Below is a small trained network, with its code and all its weights. Each question gives an input and a class and asks what happens when units are switched off, that is, made to give their printed mean instead of their output.

import numpy as np


def w(rows, s, z=0):
    codes = np.array(rows[::2]) - 128.0
    scale = np.full(codes.shape[1], s)
    scale[-1] = z or s
    return codes * scale


def norm(h):
    return h / np.sqrt((h * h).mean(-1, keepdims=True) + 1e-5)


def f(y):
    return y / 2 * (1 + np.tanh(0.7978845608 * (y + 0.044715 * y**3)))


def log_softmax(a):
    a = a - a.max(-1, keepdims=True)
    return a - np.log(np.exp(a).sum(-1, keepdims=True))


def net(x, mask):
    res = np.array(x, float).reshape(1, 7) / 4 @ E
    u = 0
    for l in range(3):
        y = f(norm(res) @ A[l][:, :-1].T + A[l][:, -1])
        res = res + np.where(mask[u : u + 5], y, B[l][:, -1]) @ B[l][:, :-1]
        u += 5
    return log_softmax(norm(res)[-1] @ U[:, :-1].T + U[:, -1])


A, B = {}, {}
E = w([
[191,197,149],'x0',
[151,2,168],'x1',
[121,131,124],'x2',
[154,61,250],'x3',
[138,98,152],'x4',
[133,73,177],'x5',
[41,173,141],'x6',
],0.0062)
A[0] = w([
[156,137,156,154],'0.n1',
[125,95,113,3],'0.n2',
[82,2,124,97],'0.n3',
[181,134,158,144],'0.n4',
[162,79,161,99],'0.n5',
],0.011,0.00037)
B[0] = w([
[147,171,254,154],'0.n1',
[13,67,56,129],'0.n2',
[145,124,64,254],'0.n3',
[74,89,34,177],'0.n4',
[166,166,43,202],'0.n5',
],0.0061,0.0038)
A[1] = w([
[224,172,114,254],'1.n1',
[49,84,105,27],'1.n2',
[222,108,56,134],'1.n3',
[79,4,129,192],'1.n4',
[254,149,187,220],'1.n5',
],0.0072,0.00082)
B[1] = w([
[190,107,149,231],'1.n1',
[162,53,185,151],'1.n2',
[144,84,119,227],'1.n3',
[2,180,110,209],'1.n4',
[101,171,211,254],'1.n5',
],0.0084,0.0029)
A[2] = w([
[122,145,49,219],'2.n1',
[88,200,2,249],'2.n2',
[116,163,70,148],'2.n3',
[128,44,101,57],'2.n4',
[76,128,94,161],'2.n5',
],0.012,0.002)
B[2] = w([
[246,129,108,186],'2.n1',
[119,72,161,253],'2.n2',
[230,212,160,166],'2.n3',
[51,177,151,156],'2.n4',
[253,52,45,165],'2.n5',
],0.006,0.0077)
U = w([
[127,239,238,163],'0',
[31,100,49,143],'1',
[169,144,60,18],'2',
[215,253,104,215],'3',
[255,86,156,232],'4',
[165,117,143,3],'5',
[193,34,54,106],'6',
],0.0072,0.0039)

Each question gives the input, the list of numbers given to net, and the class t.
The units are the neurons (one row each of A and B). Each row of codes is followed by its name. A weight is (code - 128) times the scale printed after its matrix; where a second scale follows, it is the last column's (A, B and U).
mask holds one flag per neuron, layer by layer. A switched-off neuron (its flag False) gives its mean, the last column of its row in B, instead of its output. The means were averaged over made-up inputs and are rounded, as every weight is.
A unit's drop is (log p(t) with every unit on - log p(t) with that unit switched off) / (log p(t) with every unit on - log p(t) with every unit switched off).
The circuit of an input: a set's keep is (log p(t) with only the set's units on - log p(t) with every unit switched off) / (log p(t) with every unit on - log p(t) with every unit switched off). Starting from the 12 units with the biggest drops (on a tie, the unit counted first), units are removed one at a time, each time the one whose removal leaves the highest keep (on an exact tie, the one counted first), for as long as the keep stays at least 0.8.
circuit, biggest first: the units of the circuit, biggest drop first
unit that matters most: the unit with the biggest drop
k most important neurons: the k neurons with the biggest drops, biggest first
top k neurons in layer l: the k neurons of layer l with the biggest drops, biggest first
drop of u: that unit's drop, to one decimal
input [0,-3,8,7,-3,4,-4], class 0: unit that matters most => 1.n5
input [3,-3,5,-1,6,3,-3], class 0: circuit, biggest first => (1.n5 2.n5)
input [-5,0,-7,3,6,-5,-6], class 1: circuit, biggest first => (2.n4 1.n4)
input [2,3,4,-3,2,-3,8], class 6: 4 most important neurons => (1.n5 2.n5 0.n1 2.n2)
input [-6,8,4,7,7,4,-3], class 1: top 2 neurons in layer 1 => (1.n4 1.n1)
input [-4,6,8,7,8,3,5], class 1: 2 most important neurons => (1.n4 0.n3)
input [-2,4,7,7,-2,1,-6], class 1: 2 most important neurons => (1.n4 2.n4)
input [-4,8,-1,2,3,6,-8], class 1: top 2 neurons in layer 1 => (1.n4 1.n1)
input [-4,6,-2,2,1,1,-7], class 1: top 2 neurons in layer 2 => (2.n4 2.n3)
input [1,-1,-1,-7,-4,2,0], class 4: drop of 2.n2 => 0.2
input [-5,4,-8,2,-2,2,4], class 1: drop of 1.n2 => 0.1
input [3,2,-1,1,-1,1,2], class 0: drop of 0.n1 => 1.0
